In the rows, 128 means zero.
Rows near named flat spaces through zero (a row that begins with a name and a colon came from that space)
vubil_sofol: [125 109 138 114 114 128 132 138 170 149 125 139 129 143 149 147 127 145
  93 122 143 138 131 150 139 128 122 102]
dinal_puded: [116 136 110 116  93 136 190  72 156  83  92 123 124 132 157 132 156 142
 134 118 159 119 151 131 103 162 121 144]
dinal_puded: [130 130 150 159 153 120  82 184  81 144 145 130 151  93 132 133 130 178
 112 137 132 130 135 139 139  93 155  94]
vubil_sofol: [109 129 133 125 118 138 135 134 120 107 128 123 135 125 143 142 122 174
 118 125 142 132 106 151 129 131 138 133]
gan_sugus: [107 127 124 123 144 132 149 102 101  91 141 126 131 139 144 119 107 149
 136 129 149 138 114 126 104 125 134 111]
vubil_sofol: [144 173 146 179 180 100 107 117  76 166 106 157 167  90 135  88 141 130
 154 111 138 122 145 115  93 105 128 126]
gan_sugus: [142 145 112 160 152  74 146  75  63 122  94 118 142  69 145  99 166 118
 129 123  96  85 177  96 162 120 129 155]
libi_letul: [ 95 115 124 112 126 149 156  99 120  87 136 127 115 154 133 128  91 133
 136 124 138 142  89 138 115 136 128 154]
tebo_tel: [124 123 116 116 102 139 133 142 127  95 137 102 118 123 123 146 140 149
 125 142 123 120 128 130 144 138 140 130]
vubil_sofol: [114 167 101  91 102 141 154 103 124  78 137  92 128 144 116 134 127 152
 159 124 115 116  57 135 124 170 117 172]
tebo_tel: [110 104 111 103  90 132 161 117 136  78 127  99 113 126 148 157 139 164
 101 136 127 117 131 141 163 145 137 133]
gan_sugus: [126 142 127 120 137 120 159  79 151 137 109 148 137 148 148 112 125 115
 136 108 148 134 123 127  97 142 106 127]
vubil_sofol: [159 156 119 114 130 108 120 117 161 172 123 130 134 138 112 117 145  87
 140 119 104 117 120 113 131 145  99 129]
vubil_sofol: [140 186 116 115 127 115 128 111 126 138 122 116 150 127 118 118 142 138
 156 113 112 112  78 129 121 155 107 157]
tebo_tel: [137 133 137 138 150 130 113 132 131 151 134 146 131 138 118 111 117 102
 143 127 137 141 133 117  99 117 123 110]
dinal_puded: [134 101 127 134 131 128 123 136 129 128 134 129 113 126 123 128 129 104
 120 142 126 130 166 113 134 114 136 107]
dinal_puded: [148 140 112 112 132 102 130 117 132 134 138 112 136 126 133 124 150 127
 124 134 118 115 141 109 138 134 118  88]
div_ripiv: [124 125 157 130 134 146  79 178 146 186 137 150 126 146  97 137  85 110
 124 113 103 147  62 160 146 117 120 176]
gan_sugus: [127 127 122 127 137 104 142 100 114 128 119 126 133 118 144 121 132 128
 116 122 117 116 134 123 147 127 123 132]
dinal_puded: [167 139 125 124 140 105 117 120 171 186 122 144 132 140 118 111 148  70
 132 124 118 125 159 102 119 131 101  95]
libi_letul: [135  89 132 118 113 113 120 155 153 146 133 123 123 121 148 155 142 146
  74 138 124 125 165 138 175 115 135  82]
div_ripiv: [116 105 120 126 133 135 142 117 110  92 143 120 114 134 131 125 117 124
 130 142 137 134 145 114 120 120 140 109]
dinal_puded: [166 140 117 119 142  93 117 124 149 168 135 125 138 128 126 116 158  99
 124 134 116 117 162  99 133 128 110  72]
dinal_puded: [126 121 125 136 129 119 127 140  99 103 137 112 135 104 144 136 145 167
 113 142 137 121 157 125 138 116 148  92]
dinal_puded: [ 80  84 114 119  98 161 171 110  93  29 135 100  96 127 139 149 107 161
 120 145 138 129 126 138 143 132 159 162]
div_ripiv: [130 135 146 144  98 151 113 174 155 141 108 136 136 112 130 152 151 164
 119 125 150 132 140 158 121 131 140 136]
tebo_tel: [133 133 134 146 149 103 132 101 113 154 105 145 138 112 139 111 130 111
 123 113 116 118 140 123 139 119 119 149]
tebo_tel: [139 149 131 128 126 159  88 183 131 130 159 119 128 139  88 131 125 127
 162 145 133 142 106 124  95 128 137 112]
vubil_sofol: [138 109 116 120 124 131 128 125 139 124 137 120 104 139 106 124 126  79
 136 142 110 126 148 104 136 129 125 128]
div_ripiv: [136 100 134 131 164  93 116 119 115 162 140 141 130 128 141 116 112 104
  98 129 111 129 149 114 157  99 123  90]
vubil_sofol: [130 151 139 136 146 114 136 108 134 153 112 151 154 128 153 116 132 146
 127 108 152 133 125 137 102 128 116 110]
gan_sugus: [104 116 125 111 139 129 149 104 114  99 145 125 128 148 148 127 101 150
 121 127 143 140 103 134 120 126 129 109]
tebo_tel: [121 115 134 137 142 112 146  90 125 144 104 149 126 127 143 115 116 102
 117 111 121 125 136 128 139 122 117 156]
div_ripiv: [135 141 129 137 117 111 136 114 134 146  95 131 137 106 139 130 151 132
 118 112 115 109 135 137 151 137 120 164]
tebo_tel: [141 136 136 131 161 103 129 112 137 159 131 151 153 136 157 111 134 136
 117 122 159 139 153 119  97 114 118  52]
gan_sugus: [149 145 142 154 120 156  79 200 134 148 136 130 131 112  92 134 148 128
 152 144 137 135 147 127 101 119 146 118]
libi_letul: [108 113 133 109 118 105 150 110 134 131 117 126 140 126 173 150 121 181
  75 109 125 121 102 165 177 131 122 132]
div_ripiv: [110 127 100 114 118 149 168  91 104  47 142 101 109 140 124 121 125 127
 161 146 143 127 132 104  96 145 138 128]
div_ripiv: [111 110 133 137 115 140 136 125 119 115 111 130 113 119 125 135 116 123
 123 122 115 125 121 141 150 128 135 186]
div_ripiv: [134 107 135 139 143 100 126 120 122 154 117 139 132 112 147 125 133 121
  97 124 117 120 160 125 159 110 127 115]
libi_letul: [130 124 125 127 135 136 128 127 129 120 139 129 122 139 121 121 123 113
 140 136 138 136 138 115 107 125 130 108]
libi_letul: [117 139 121 114 120 143 133 124 124 106 138 116 123 141 115 130 114 131
 146 128 122 130  88 133 122 142 126 155]
libi_letul: [129 104 139 144 137 113 133 122 131 145 112 145 131 115 152 128 135 129
  99 124 138 128 171 129 139 110 132 106]
gan_sugus: [137 173 135 143 182  80 158  55 115 160 103 165 178 125 182  85 141 145
 133  97 171 130 144 117  73 123 103  71]
tebo_tel: [144 112 106 122 118 144 121 157 122  82 165  96 108 128 108 133 153 120
 144 173 141 129 186  89 107 123 151  55]
libi_letul: [125 149 116 106 132 135 133 119 127 110 151 116 132 151 120 123 116 134
 150 131 133 135  90 122 104 142 120 114]
gan_sugus: [106 127 111 139 132 141 155  95  72  58 130 110 114 116 122 113 121 126
 160 140 129 121 133 107 111 130 146 161]
libi_letul: [136 161 142 171 138 115 121 117 103 158  81 149 146  87 126 109 148 120
 144 105 116 110 136 133 128 126 125 196]
[131 117 122 141 141  82 159  75 106 131  96 132 136  97 166 116 150 126
  99 117 117 103 174 117 163 121 123 130]
tebo_tel
[ 88  88 131 101 127 162 115 173 100  71 192 103 113 156 127 157  75 185
 110 154 142 157  78 150 135 110 158  86]
gan_sugus
[133 141 115 112 112 126 160  88 164 126 107 131 125 144 135 123 143 107
 138 117 135 123 132 122 112 155 107 140]
dinal_puded
[174 172 120 138 150  96  97 126 130 188 120 131 141 115  93  99 154  67
 159 122  86 107 132  95 132 133 103 143]
vubil_sofol
[137  98 111 123 136 109 155 103 127 100 139 119 120 127 154 122 151 122
 112 151 152 126 207  93 118 117 137  41]
tebo_tel
[122 113 119 126 137 120 143 105 110 108 133 123 120 128 135 121 122 117
 125 134 125 125 143 113 133 123 131 120]
div_ripiv
[123 124 131 121 131 121 140 114 140 133 125 136 134 137 148 130 124 140
 114 120 141 133 126 136 125 129 122 111]
tebo_tel
[129 121 132 116 150 136 105 148 128 139 165 132 125 156 112 122  97 114
 136 137 129 149 104 121 112 115 126  92]
div_ripiv
[127 143 133 129 123 138 113 146 128 136 129 127 132 128 114 132 122 135
 137 123 120 129  97 141 129 133 127 155]
tebo_tel
[156 124 121 136 143 115 112 125 133 157 129 133 115 127 101 108 136  59
 144 137 102 121 163  92 130 121 118 124]
vubil_sofol
[111 112 124 136 106 148 150 123 118  84 116 120 113 117 133 138 134 141
 129 135 140 126 148 132 126 132 145 152]
div_ripiv
[159 108 104 115 115 109 162  87 178 132 113 127 109 138 136 118 169  66
 123 140 134 117 216  84 120 141 111  78]
dinal_puded
[122 109 135 102 135 108 126 129 147 152 143 131 136 146 154 143 110 153
  83 120 125 135 103 148 161 121 118  91]
gan_sugus
[135 170 138 161 144 117  91 159  70 140 123 120 155  81 114 121 142 163
 145 124 107 110 105 135 140 117 142 164]
vubil_sofol
[132 132 137 163 153 103 126  94  96 163  88 152 128  99 121 100 122  77
 135 105  90 110 134 119 154 117 118 209]
tebo_tel
[144 168 136 129 158  91 159  60 166 184  90 172 165 144 171  95 142 116
 130  89 163 132 137 126  80 139  88  96]
gan_sugus
[129 146 134 141 127 160 118 149 133 120 132 137 129 136 110 122 128 126
 163 134 157 144 130 125  73 130 136 122]
gan_sugus
[169 138 127 113 191  64 100 119 131 198 164 140 158 143 144 100 131 106
 108 131 121 131 149  92 128 102 102   4]
div_ripiv
[143 138 130 105 114 116 125 132 179 168 122 133 137 144 135 140 139 130
 109 115 124 127 111 143 142 143 106 116]
vubil_sofol
[126 105 124 120  78 182 107 184 159 108 138 109  87 140  75 157 122  97
 144 148 107 133 117 135 141 142 142 184]
gan_sugus
[113 162 120 110 119 132 152 102 127 104 125 119 144 138 141 129 127 167
 142 114 141 126  79 144 110 153 119 145]
vubil_sofol
[157 160 116 113 140  93 119 122 136 157 136 117 150 125 132 120 155 131
 127 127 116 113 127 113 134 136 110  85]
dinal_puded
[117 122 114 112 111 135 159  99 136  96 123 117 116 139 134 132 128 125
 132 128 131 124 125 126 127 145 124 144]
dinal_puded
[140 164 142 162 151  92 129 102 108 170  85 153 163  91 152 107 153 141
 126 100 129 111 141 134 128 122 118 150]
libi_letul
[127 124 123 121 124 116 142 117 130 119 126 122 134 124 149 134 140 150
 111 129 136 123 141 130 137 130 129 105]
tebo_tel
[129 137 124 129 107 152 134 149 140  97 133 118 131 127 132 139 152 162
 140 143 167 135 153 129  89 136 143  89]
div_ripiv
[157 164 146 144 153 103 110 132 155 196 111 161 166 124 146 112 152 134
 126 109 154 133 147 130  94 121 110  78]
gan_sugus
[112  93 139  75 103 150 126 152 205 152 154 135 113 190 134 164  86 136
  88 121 135 159  71 168 147 139 110 106]
gan_sugus
[133 114 128 154 117  82 159  84 117 144  64 136 134  74 168 129 170 131
  84 108 105  89 188 133 190 126 126 175]
div_ripiv
[ 96  99 138 132 117 167 134 130 124 104 126 138 101 145 113 134  85 111
 136 125 127 145  99 146 126 126 137 191]
dinal_puded

Rows near named flat spaces through zero
lunor-lezim: [133 127 146  94 146 139 132 158 120 117 109 148 122  99 130 142 148 124
 137 133 115 153 124 127 136 104 128 112]
dul-duku: [113 127 113 121 187 152  88 162 118 113 133  84 139 167 136 116 118 119
 102 177 175  78 123 136 107 112 144  97]
biz-matot: [115 145 137  91 143 137 169 145  94  81 132 123 107 127  91 145 131 139
 159 149 152 111 102 111 128  69 142 133]
lunor-lezim: [128 115 101 156 116 107 135 115 107 147 114 114 119 115  96 108  61 113
 107 130 187  99 105 118 109 134 104 149]
biz-matot: [112 120 106 129 144 128 157 126  94 113 108 139 133 145 113 136 143 128
 141 122 107 154 125 139 141  95 147 116]
biz-matot: [129 126 127 117 136 128 138 124 165 107 131 103 172 154 156 110 142 135
 137 140 117 126 147 135 121 148 154 127]
limuf-dogon: [106 139 105 175 156 151 124 129  95 139 152 129 138 168 100 130 157 109
 132 147  98 109 135 134 166  87 141  94]
kuzuv-ninas: [135 117 111 146 120 111 119 101 139 137 129 115 147 154 146 117 115 131
 111 123 126 128 136 138 118 151 140 132]
dul-duku: [139 111  98 138  98  83 176  72 145 110 121  98 172 160 131 102  87 141
 130 123 143 126 128 127 106 148 155 163]
dul-duku: [136 131 137 110 113 117 183 130 153 104 121 113 159 101 109 106 107 125
 157 143 151 116 122 105 125 127 127 154]
limuf-dogon: [162 111 110 160 120  95 139  97 105 153 125 133 155 119 102 119  81 102
 102 151 137 119 112 112 137  98 132 121]
sutid-zode: [103 141 115 138  85 112 139  96 126 115 148  93  78 148 108 121  77 160
 131 101 200  80 107 120  85 165 107 191]
limuf-dogon: [114 128 122 116 135 132 151 133 133 106 119 118 141 139 129 121 137 135
 146 128 128 132 132 132 125 129 139 133]
lunor-lezim: [123 119 117 111 149 126 132 147  91 117 104 124 108 115 107 132  98 122
 118 141 172 120 102 124 112  99 123 125]
kuzuv-ninas: [132 130 127 156 114 125  90 119 130 160 145 123 105 125 127 125 102 123
 101 123 153 101 124 125 118 152 103 136]
sutid-zode: [143 143 143 133 119 125 173 135 129 121 145 122 147  92  78 114 103 107
 152 164 153  89 111  88 146  91 116 139]
biz-matot: [143 144 142 163 112 133 101 112 164 155 173 121 147 139 138 119 140 120
 121 139 106  99 147 119 145 150 123 124]
kuzuv-ninas: [125 133 127 150 127 136 123 130 137 142 139 124 136 127 121 118 129 117
 129 133 126 113 134 124 138 136 118 126]
dul-duku: [137 128 134 128 152 140 120 153 125 135 127 128 143 111 118 122 127 105
 122 158 133 115 125 119 140 106 124 105]
kuzuv-ninas: [131 123 124 129 124 122 146 113 150 120 125 129 164 145 148 121 151 133
 140 121  90 153 148 138 138 140 150 125]
dul-duku: [120 137 149  96 123 139 112 140 137 115 131 135  94 123 149 147 150 151
 135 109 125 141 130 135 115 143 124 136]
sutid-zode: [111 117 103 130 168 139 153 160 135 109 105  85 177 133 112  85 100 104
 133 169 176  94 126 124 118 123 133 121]
lunor-lezim: [103 130 121 122 150 147 133 157 103 119 113 129 108 121 108 130 131 123
 136 129 146 125 119 131 129 111 118 122]
biz-matot: [152 154 166 118 112 131  78 124 155 134 183 110 101 128 142 140 117 142
 109 149 158  73 121 107 109 141 117 138]
biz-matot: [136 108 135  99 119 117 112 146 154 135  89 120 118  86 154 113  90 130
 109 112 175 139 123 131  88 180 100 150]
biz-matot: [147 140 162 110 109 129 102 142 171 134 147 109 116  93 140 118 101 131
 119 140 174  89 123 107 103 165 100 151]
limuf-dogon: [124 116 123 107 136 125 107 125 144 116 114 119 132 154 173 130 141 148
 117 112 119 152 142 152 105 159 146 126]
kuzuv-ninas: [131 106 113  64 165 114 182 124 136  55  89 112 198 176 169 127 164 151
 153 144  89 182 142 151 118 100 208 109]
sutid-zode: [138 116 111 158 122 113 165 129 120 147 108 125 157  90  84  97  78  92
 128 147 160 110 114 106 138 115 106 136]
sutid-zode: [145 112 116 143 116 104  98 109 104 157 118 135 102 118 126 134  82 124
  88 119 157 126 110 129 109 134 112 133]
limuf-dogon: [139 128 131 154  82 108 166 104 142 149 126 146 136  91 105 115 110 118
 145 106 117 139 129 112 144 145 104 157]
biz-matot: [128 136 138 132 121 134 144 138 143 130 134 126 136 106 112 116 124 118
 143 136 135 114 128 113 137 130 114 136]
kuzuv-ninas: [135 136 155 105 115 131  95 137 124 137 133 147  77 102 139 154 130 142
 118 110 136 135 118 126 116 137 107 135]
dul-duku: [ 94 119  65 189 132 117 136  89 102 131 136  87 141 203 108 102  95 129
 114 126 156  91 127 145 116 137 144 138]
dul-duku: [156 122 148  87 112 106 144 118 158 107 119 126 147 113 154 129 121 143
 132 129 128 146 128 121 110 140 143 143]
lunor-lezim: [137 119 124 143 128 125 127 131 146 146 119 126 154 113 132 109 118 110
 121 133 127 129 137 127 133 145 119 124]
limuf-dogon: [160 112 124 137 101  92 150 101 130 143 115 134 147  99 116 117  82 116
 116 130 142 133 116 112 123 128 121 144]
lunor-lezim: [141 112 115 135 134 114 126 128 125 139 111 118 144 116 123 112  89 112
 107 143 159 118 118 123 116 129 123 127]
limuf-dogon: [106 135 109 153 151 145 137 131 110 124 139 123 142 162 112 125 153 120
 139 139 107 119 136 135 151 103 143 108]
lunor-lezim: [106 137 107 164 137 141 107 108 158 126 162  90 160 202 155 108 153 138
 126 132 110 100 159 148 128 162 153 122]
limuf-dogon: [155 123 150 104 136 125  53 137 126 147 133 133  91 118 163 152 114 135
  80 133 150 124 118 132 100 139 119 114]
kuzuv-ninas: [124 123 111 154 105 111 153 106 101 142 120 141 112 116  95 128 101 123
 130 110 137 132 114 122 133 120 113 146]
sutid-zode: [102 137 122 132 114 135 153 122 144 112 132 117 127 143 126 118 141 143
 155 108 125 127 138 133 127 152 127 151]
sutid-zode: [122 131 126 113 126 123  87 117 118 119 141 108  85 158 147 143 110 156
 102 120 167 107 116 137  89 145 131 141]
kuzuv-ninas: [121 138 132 143 147 151 125 148 151 131 143 114 159 134 127 110 148 111
 138 152 118 106 144 124 146 129 129 111]
sutid-zode: [117 111 107 153 131 130 156 132 137 144  95 143 166 117 127 106 143 107
 141 111  91 167 149 141 152 144 124 120]
lunor-lezim: [133 115 129 120 161 143 120 162 145 133 105 126 167 114 144 111 141 105
 124 150 117 140 142 134 137 130 132  99]
dul-duku: [112 132 115 146 151 145 120 145 114 131 133 114 129 139 111 119 124 114
 124 147 146 101 125 128 133 115 124 115]
[151 111 131 145 122 121 133 141 154 163 102 141 165  74 127 100 107  93
 120 133 125 142 136 119 141 150 102 123]
lunor-lezim
[124 136 141 111 156 151  67 152 119 130 143 126  95 144 152 150 148 137
 104 137 134 117 127 139 117 124 129 103]
limuf-dogon
[109 132 136  84 153 147 122 157 136  91 119 110 119 142 150 133 147 148
 138 132 144 128 130 139 106 133 141 127]
limuf-dogon
[125 126 141 119 112 131 155 162 133 139  97 138 109  49  94 111  91 108
 143 121 174 124 110 105 124 140  77 155]
biz-matot
[145 131 135 136 114 118 216 139 149 119 117 121 188  68  70  87  94  91
 170 164 148 105 118  84 154 102 113 148]
dul-duku
[130 132 129  95 134 117 126 117  92  97 134 123  94 151 125 157 119 154
 122 133 150 122 104 127 106  92 150 132]
lunor-lezim
[116 127 116 148 128 132 158 134  98 138 114 151 123 109  91 129 131 111
 144 120 114 142 122 124 154 101 115 124]
biz-matot
[129 137 140 120 139 139 114 145 118 127 138 128 110 119 118 137 127 125
 125 142 143 110 118 120 128 111 120 121]
limuf-dogon
[130 130 129  88 133 113 132 121  76  95 126 128  79 138 112 162 105 153
 120 133 167 122  91 122 101  80 143 137]
lunor-lezim
[145 139 143 106 118 114  76 112 106 123 161 112  66 143 134 158  90 155
  90 137 186  84  97 118  85 120 126 142]
sutid-zode
[134 121 138  79 133 119 131 131 116 100 109 137 110 127 147 151 135 150
 129 119 127 158 118 135 109 115 146 129]
kuzuv-ninas
[113 147 142 106 119 137 209 154 130  90 123 120 133  84  71 112 115 122
 185 144 163 104 109  93 138  99 112 160]
limuf-dogon
[132 140 132 164 110 130 140 122 116 154 147 146 120 105  90 128 123 108
 136 130 120 113 122 109 157 110 105 130]
limuf-dogon
[132 121 129 103 127 118 142 121 125 109 114 135 131 132 141 138 138 142
 135 118 114 156 128 135 122 122 145 130]
kuzuv-ninas
[123 121 111 151 108 114 144 113 124 142 117 127 125 118 111 114  99 122
 127 112 146 126 123 126 124 145 111 149]
sutid-zode
[124 128 140 147 104 136 172 163 153 156 101 142 138  36  83  91  98  90
 156 122 154 123 125  99 147 152  66 154]
biz-matot
[157 121 144 120 115 114 130 123 146 139 122 143 145 100 139 128 125 121
 124 129 111 147 132 120 134 133 126 126]
lunor-lezim
[ 90 140 115 145 135 149 122 138 112 125 138 118  97 149 112 128 136 135
 137 116 144 108 127 136 127 133 116 134]
dul-duku
[160 120 133 141 115 108 115 116 107 159 126 151 117  96 113 138  98 111
 103 133 133 130 111 114 134 109 113 123]
sutid-zode
[146 134 132 148 123 123  64  96 140 149 170 122 122 175 167 144 142 142
  92 129 105 114 142 140 123 146 145 113]
biz-matot
[165 120 146 112 151 125  82 138 109 145 129 150 124 116 145 154 133 116
  93 152 111 140 121 127 134  93 138  87]
sutid-zode
[139 138 166  87 147 151  68 156 168 121 146 121 122 132 184 142 165 144
 115 138 117 127 145 137 113 154 135 109]
kuzuv-ninas
[179 112 133 137 106  92 115  89 170 147 137 120 181 131 163 112 105 122
 100 142 113 131 141 123 121 154 146 128]
lunor-lezim
[122 120 119 113 176 145 126 162 133 109 114 101 166 140 134 108 128 112
 125 169 147 111 131 131 123 113 145 101]
sutid-zode
[111 116 110 132 132 126 156 141  72 135  88 161  95  95  87 140 115 115
 135 107 134 160 106 130 140  95 108 127]
biz-matot
[138 129 137  97 135 124 104 120 161 103 143  96 144 164 173 127 133 152
 116 141 138 115 137 136  98 151 156 130]
biz-matot
[135 119 129 105 117 113 149 123 144 113 109 121 139 117 138 120 113 137
 134 121 141 141 126 127 110 144 132 147]
limuf-dogon
[108 135 120 145  96 124 160 110 138 125 131 127 120 129 115 119 127 139
 153  98 127 130 133 127 130 154 115 161]
sutid-zode
[105 144 125 159 107 139 181 125 133 129 138 138 137 116  89 115 146 119
 173 114 104 126 136 117 163 124 113 145]
limuf-dogon
[140 135 144 130  93 116 139 108 133 137 139 149 111 108 122 140 129 136
 137 107 112 140 126 118 135 135 116 147]
lunor-lezim

Rows near named flat spaces through zero (a row that begins with a name and a colon came from that space)
rabo-voz: [125 117  99 116 129 119 148 115 126 123 129 108 129 154 138 128 150 141
 118 105 151 140 160 130 126 147 131 122]
rabo-voz: [151 136 154 136  89 133 109 125 119 124 122 123 137 136 144 122 110 122
 150 138 149 125 136 116 111 149 111 153]
rabo-voz: [141 124 173 161 109 100  93 155 118 102 121 151 147 109 127 140  90 113
 167 168 119 102  91  94 104 134 120 149]
rabo-voz: [120 120 117 127 144 112 135 136 131 115 125 133 127 132 122 136 134 130
 126 128 122 123 121 125 132 122 137 117]
kar-ras: [172 135 139 149 106 133 170 103  93 174 138 109 191 103 138 124  71 166
 147 115 114 142 131 137  85 164 160 102]
geduz-fimov: [119 182 208  73 123 184 134 127 156 111 112 162 124 127 152  76 129 139
 113 113 129 141 105 167 125 114 134 126]
kar-ras: [122 118 135 158 111 136  97 157 152 116 131 125 107 119 132 127 112 130
 151 124 102 141  59 152 143 126 119 132]
rabo-voz: [129 137 157 131 100 158 109 120 126 149 140 119 131 116 143 107 124 128
 133 130 141 143 133 132 115 141 115 151]
kar-ras: [119 133 117 121 139 127 130 120 129 130 135 127 114 124 126 132 140 124
 109 117 133 128 153 126 137 127 115 133]
git-paf: [110 121 141 133 137 114 129 134 128 116 142 132 136 111 136 128 129 141
 124 118 127 134 127 121 113 146 128 131]
geduz-fimov: [ 95  91  98 171 138  96 106 134 121 135 173 106 118  92 128 152 140 132
 119 115 128 141 145 104 122 159 101 151]
git-paf: [101 126 152  51 129 131 125 139 158  54  82 148 115 217 147  94 204 116
 126 147 191 122 143 120 129 112 144 137]
geduz-fimov: [121 107 125 144  93 113  93 134 130 104 137 106 115 148 152 129 146 123
 143 123 168 138 148 108 117 167  94 169]
git-paf: [121 164 134 153 166 137 119 121 122 170 160 154 100  39  98 152  92 108
  89 120  72 110 135 128 156  98  92 134]
geduz-fimov: [ 98 151 182 111 124 148 103 134 147 107 142 146 108 107 149 104 140 126
 111 115 139 138 130 131 123 137  99 159]
kar-ras: [135 147  74 127 132 154 182 116 160 135 140  91  97 130 151 124 113 185
  98  16  94 184 102 220 166 156 126  78]
rabo-voz: [ 80 109 119 123 163 136 137 131 141 143 157 124 125 105 124 118 159 145
 103 115 115 151 119 140 129 122 145 116]
geduz-fimov: [117 170 152 116 138 154  75 149 162 105 111 169  54 115 109 132 133  74
 109 144 108  98 105 137 188  68  76 158]
git-paf: [140 141 139 137 135 122 127 131 120 132 124 145 132 108 116 139 103 119
 131 140 108 110 119 121 130 115 126 125]
kar-ras: [113 122 136  92 140 111 106 156 152  65  84 159 104 185 118 127 170  95
 138 169 149  97 110 110 149  87 133 134]
geduz-fimov: [111 128 136 132 175 106 156 119 104 152 152 147 159  76 108 141 117 137
 105 136 103 115 149 104 106 123 148 111]
rabo-voz: [179 143  94 111  88 127 149  96 111 125 103  98 127 184 146 132 127 128
 131 103 174 128 192 129 131 157 110 134]
geduz-fimov: [142 123 131 121 113 124 143 120 118 125 119 119 153 150 139 120 127 140
 141 129 147 132 138 124 107 146 144 123]
kar-ras: [111 135 127 134 139 119  97 142 142 106 131 143  88 116 120 143 137 103
 115 129 122 114 128 119 154 113  91 151]
git-paf: [113 112 135 119 116 141 129 138 146 114 126 116 132 151 146 106 146 148
 139 117 139 154 100 149 120 141 146 122]
kar-ras: [120 117 128 160 113 146 113 131 131 158 157 108 126  96 135 123 113 141
 135 114 111 154 102 145 125 144 121 135]
git-paf: [109 108 113 139 125 126 132 124 129 136 153 103 130 121 143 123 142 150
 122 102 137 156 138 134 117 159 125 132]
geduz-fimov: [168 132 146 108 103 102 135 116  97 105  92 136 165 174 133 131 124 112
 154 168 174  95 174  82  96 139 137 140]
rabo-voz: [125 106 119 154 145  82 130 143 115 112 133 136 146 113 117 154 113 130
 140 141 113 112 117 101 114 135 136 122]
git-paf: [105  98  97 123 117 129 133 117 132 129 148  89 126 153 151 117 169 150
 120  98 165 164 159 133 118 166 126 137]
git-paf: [170 144 132 176 122 130 128 131 109 169 131 136 145  77 104 151  53 123
 150 142  70 111  85 135 132 112 132 111]
[132 137 117 104 137 120 141 138 148  88  99 139 110 165 129 130 138 128
 126 114 127 121 112 146 151 114 133 110]
kar-ras
[122 179 231  62 151 154 179 106 115 127 121 176 191 103 146  79 116 158
 106 130 134 126 148 128  71 132 173 107]
geduz-fimov
[139 148 190 151  90 163  85 131 122 157 141 137 135  87 135 110  92 113
 149 156 121 128 106 123 110 130 108 163]
rabo-voz
[157 156 126 110 106 158 131 111 129 141 110 122 114 149 132 119 123 118
 124 120 139 127 146 146 145 119 115 131]
rabo-voz
[ 73  86 121 117 128 154  88 144 155 130 140 113 104 152 129 102 197 115
 129 155 153 151 110 129 138 110 135 150]
kar-ras
[ 89 106  90  92 141 157 144 119 154 134 136 100 106 166 138 102 195 145
 101 100 153 166 142 160 146 124 145 116]
kar-ras
[196 166  51 122 136 136 177  84 104 175 105 112 112 143  99 162  98 114
 102 102 111 106 186 149 175 102 118  94]
rabo-voz
[146 113 147 130 110 134 145 116 102 157 126 118 185 134 131 113 115 143
 155 158 140 132 129 114  84 141 169 118]
kar-ras
[100 118 121 125 115 184 122 134 165 151 145 100 103 131 144  93 150 152
 123  94 116 181  78 190 148 127 138 118]
git-paf
[ 96 108 133 144 150 107 141 122 112 143 171 120 155  83 135 130 131 155
 112 112 126 145 150 110  93 163 134 130]
geduz-fimov
[136 119 130 161 129 105 122 131 108 140 141 130 146  96 119 147  99 126
 139 142 112 116 125 106 113 137 125 132]
rabo-voz
[150 127 113 126 109 132 126 129 131 122 107 119 122 161 128 129 127 121
 144 134 136 124 120 136 139 122 131 124]
geduz-fimov
[146 128 115 130 117 135 129 123 124 139 118 120 128 141 124 130 123 122
 136 135 130 125 128 132 135 121 131 125]
git-paf
[121 106 141 159 110 148 118 112 102 192 169 102 163  86 131 115 119 139
 137 144 132 151 142 114  90 152 137 145]
kar-ras
[118 120 138 143  94 163 121  96 110 186 176  86 146  98 155 103 134 149
 119 106 158 171 176 129  93 179 111 159]
rabo-voz
[142 137 114 123 132 142 136 130 136 136 112 131 118 139 115 130 121 122
 130 130 109 123 105 149 152 101 139 109]
geduz-fimov
[136 160 171  98 116 144 113 130 136 104 104 155 117 143 134 112 130 108
 128 144 144 110 134 123 131 112 114 146]
geduz-fimov
[155 128 103 130 114 125 119 131 128 121 101 126 114 161 116 141 125 105
 144 147 131 109 123 126 151 107 124 127]
geduz-fimov
[150 129 120 129  99 127 132 110 114 133 127 106 137 146 144 127 125 132
 134 117 158 134 165 121 115 158 115 141]
rabo-voz
[148 144 132 119 130 112 136 141 138  89  98 147 121 150 127 137 111 125
 138 124 117 110 103 136 141 117 130 113]
kar-ras
